(121): [  3  -2 -24  85  50   3   3  -2 -90  19 -29]
(133): [ 21 -63  -1 -33 -77 -10 -35  40  -5  18 -36]
(122): [ 45 -25  -6 -18  -8 -32 -21  28 -27  -1 -35]
(80): [ 37  -5   4 -20   8 -26 -11  17 -13  -9 -20]
(140): [ 40   7   5 -50   0 -24   0   7   5 -34   5]
(53): [ 1  0  0  1  0 -1  1  0  1  0  0]
(33): [  4 -60  10  -2  22 -27  48   4  14   7  26]
(177): [  4 -60  10  -1  22 -27  48   4  14   7  26]
places (121): [3]	0 5 6
places (140): [5]	2 8 10
places (80): [8]	4

(72): [ 10   5  28 -18 -12   5]
(178): [  4  -2  46   7 -17 -41]
(43): [16 -1 -8 -7 -7 -7]
(75): [-2  8 65  1 -8 24]
(26): [-27 -17  48 -25  -5 -35]
(164): [ 13  -2  46  46  13 -41]
(173): [-23  30  27 -14  28   6]
(5): [38 -3  0 27 17 14]
(156): [ 12 -16  82  10  12  25]
places (173): [6]	5
places (43): [-7]	3 4 5
places (164): [13]	0 4

(169): [ 10  -2  -2  10 -34  34  10  -4]
(64): [  1  -2  -2 -22  -2   1  12   1]
(4): [ 22 -56  -1  20 -36 -46   7  22]
(154): [  0   9  -1 -12  13   7 -36 -51]
(99): [ -2 -76  -1  20 -36 -48 -13  -1]
(36): [-41 -60   0   5 -13 -13 -38 -41]
(93): [ 26 -49  -1  19 -35 -44 -21  27]
(118): [-42 -73   0  11 -23 -36 -33 -23]
(128): [ -2  61 -20  -2  31 -20  -2 -20]
places (128): [61]	1
places (64): [1]	0 5 7
places (118): [-33]	6
places (169): [10]	0 3 6
places (154): [13]	4
places (128): [-20]	2 5 7
places (36): [-41]	0 7

(50): [ 13 -54 -15 -16  42  37 -28 -29 -42 -35  17 -27  14   1 -31 -20 -23  37
   8  -8 -13  22 -29  39   8]
(104): [ 15 -21  -6 -28   6  37  -5  -9 -27 -15  25 -58   6  14  44 -39  45   2
  -3 -39 -50   7  25 -38  18]
(78): [ 12 -55 -30 -16  43  38 -29 -29  25 -35  17 -27  15   1 -30 -20 -23  37
   8  -7 -13  22 -29   4   8]
(115): [  1 -57 -16 -24  47  53 -28 -15 -33 -34  -4 -45   8  25   9 -28  13  47
  -2 -27 -33  22  -9 -19  37]
(127): [ 20 -14  -3 -50   8  39   7   2 -12 -22  33 -58  -2   6  42 -36  25 -11
   1 -44 -57  -1  27 -33  13]
(8): [ 19 -13  -3 -49   9  39 -21   2 -12 -21  33  19  -1  36  43  20  26 -10
 -21 -44  19  -1  28 -34  13]
(34): [ 30 -11 -17 -40   5  23   6 -12  46 -43  54 -41   5 -20   3 -26 -11 -20
  12 -25 -38  -1   7  -9 -18]
(174): [ 13   8 -30 -16  42  37   8 -29  25 -35  17   8  14   1  37 -20 -23  37
   8  -8 -13  22 -29   8   8]
(107): [  1 -22 -16 -24  47  53 -28 -15 -33 -14  -4 -45   8  25   9 -28  13  47
  -2 -27 -33  22  -9 -19  37]
(180): [ 12 -55 -30 -29  43  38 -29 -29 -29  12  27 -27  15   1  10 -20 -29  37
   8  -7 -13  22  -1   4   8]
places (174): [8]	1 6 11 18 23 24
places (180): [-29]	3 6 7 8 16
places (8): [19]	0 11 20
places (174): [37]	5 14 17
places (180): [38]	5
places (8): [-21]	6 9 18

(114): [-33  31  -6 -52  67 -16  59  13  31  16  31  65   9]
(10): [ 30  38  20  13 -62  20  -5   4  33  -2 -61  20  -1]
(66): [ 37  43  16  43 -51  26 -23   9  39   1 -51 -51  43]
places (10): [30]	0
places (66): [-51]	4 10 11
places (114): [31]	1 8 10
places (66): [43]	1 3 12

(143): [-45 -48  13 -33 -51 -47 -48 -43 -48 -58 -53  22 -43 -51 -58 -15 -26  11
 -33  11 -35 -43 -28 -52 -45 -35 -47]
(63): [20 14  3  1 -5 -4  6 17 -3  0 -4  6 15 -1  0 -1  9  4 20  4 12 -2  3 -2
  6 15 -2]
(98): [-21 -26   7  29  39  41   7 -18  42  46  40   8 -19  36  46  33  -9   5
 -17   5 -13  37  -6  -3  41  -9  43]
(171): [ 11  12   6 -53 -55 -55  11   8 -61 -55 -57 -53   8 -52 -67 -24   6   4
 -53 -53   7 -48   1 -53 -52 -53 -62]
(91): [ 34  37 -13 -34 -40 -45 -20  31 -48 -48 -42 -20  31 -35 -48 -38  17 -12
  26 -12  24 -42  15 -36 -44  20 -48]
(152): [-39 -42  10  20   0   4  14 -37   1  -1  -1  14 -37  -2  -1  15 -22   8
 -29   8 -30   4 -22  -2   5 -28   0]
(191): [-33 -39  -8   2  40  42  -9 -30  51  57  44  -8 -31  39  57  15 -24  -5
 -33  -5 -27  37 -14  40  39 -19  52]
(206): [ 32  31  11   4 -33 -32  12  27 -38 -42 -35  11  27 -31 -43  -8  20   9
  34   9  22 -26  14 -32 -30  18 -39]
(69): [-40 -45  12  22  -2   3  17 -38   0  -1  -2  18 -38  -4  -1  15 -22   9
 -30   9  -1   4 -22  -5   4 -28   0]
(59): [ -9 -16   3  10  15  17   4  -8  20  24  17   5  -9  16  24  12  -6   2
  -7   2  -8  16   0 -54  16  -2  20]
(2): [ 16  21   6   2 -16 -19   6  14 -25 -31 -19   5  15 -16 -31  -4  13   3
  17   3  13 -15   3 -16 -16   5 -26]
places (69): [4]	21 24
places (171): [-53]	3 11 18 19 23 25
places (91): [-20]	6 11
places (63): [-4]	5 10
places (143): [-48]	1 6 8

(92): [-26  80  21 -49 -49 -26 -49 -49]
(7): [12 12 11 73 29 73 12  4]
(108): [-50   6 -38  43 -50  -3  41  -6]
(112): [28 10 28 10 28 10 10 10]
places (112): [10]	1 3 5 6 7
places (7): [12]	0 1 6
places (7): [73]	3 5
places (92): [-49]	3 4 6 7
places (7): [29]	4
places (108): [6]	1
places (92): [-26]	0 5

(42): [-3  2  7 13 49 18 -8 10]
(40): [-21   2  -7 -32  15 -56  -9  10]
(89): [ -8   2 -11 -45  19  -8  -8  -8]
(175): [-56   2  29  21 -67 -22  22 -29]
(25): [  9  -8 -11  -8   9  -8   9   9]
(111): [ 10 -34 -11 -29  15 -22 -33  -8]
(120): [ 19 -19  19 -53  19  60 -19  -7]
(113): [-47   2  39  34 -87 -22  31  -8]
places (89): [-8]	0 5 6 7
places (120): [19]	0 2 4
places (42): [49]	4
places (25): [9]	0 4 6 7
places (40): [-7]	2

(84): [ 10  10  10 -63]
(146): [-64  48 -20   5]
(159): [ 31 -21 -20 -60]
(135): [ 50   9  -4 -11]
(136): [-62  44  44 -62]
(45): [ 4 -5 11 25]
(67): [-19 -19 -19 -19]
places (84): [-63]	3
places (84): [10]	0 1 2
places (67): [-19]	0 1 2 3
places (136): [-62]	0 3
places (146): [-20]	2
places (45): [4]	0
places (135): [-4]	2

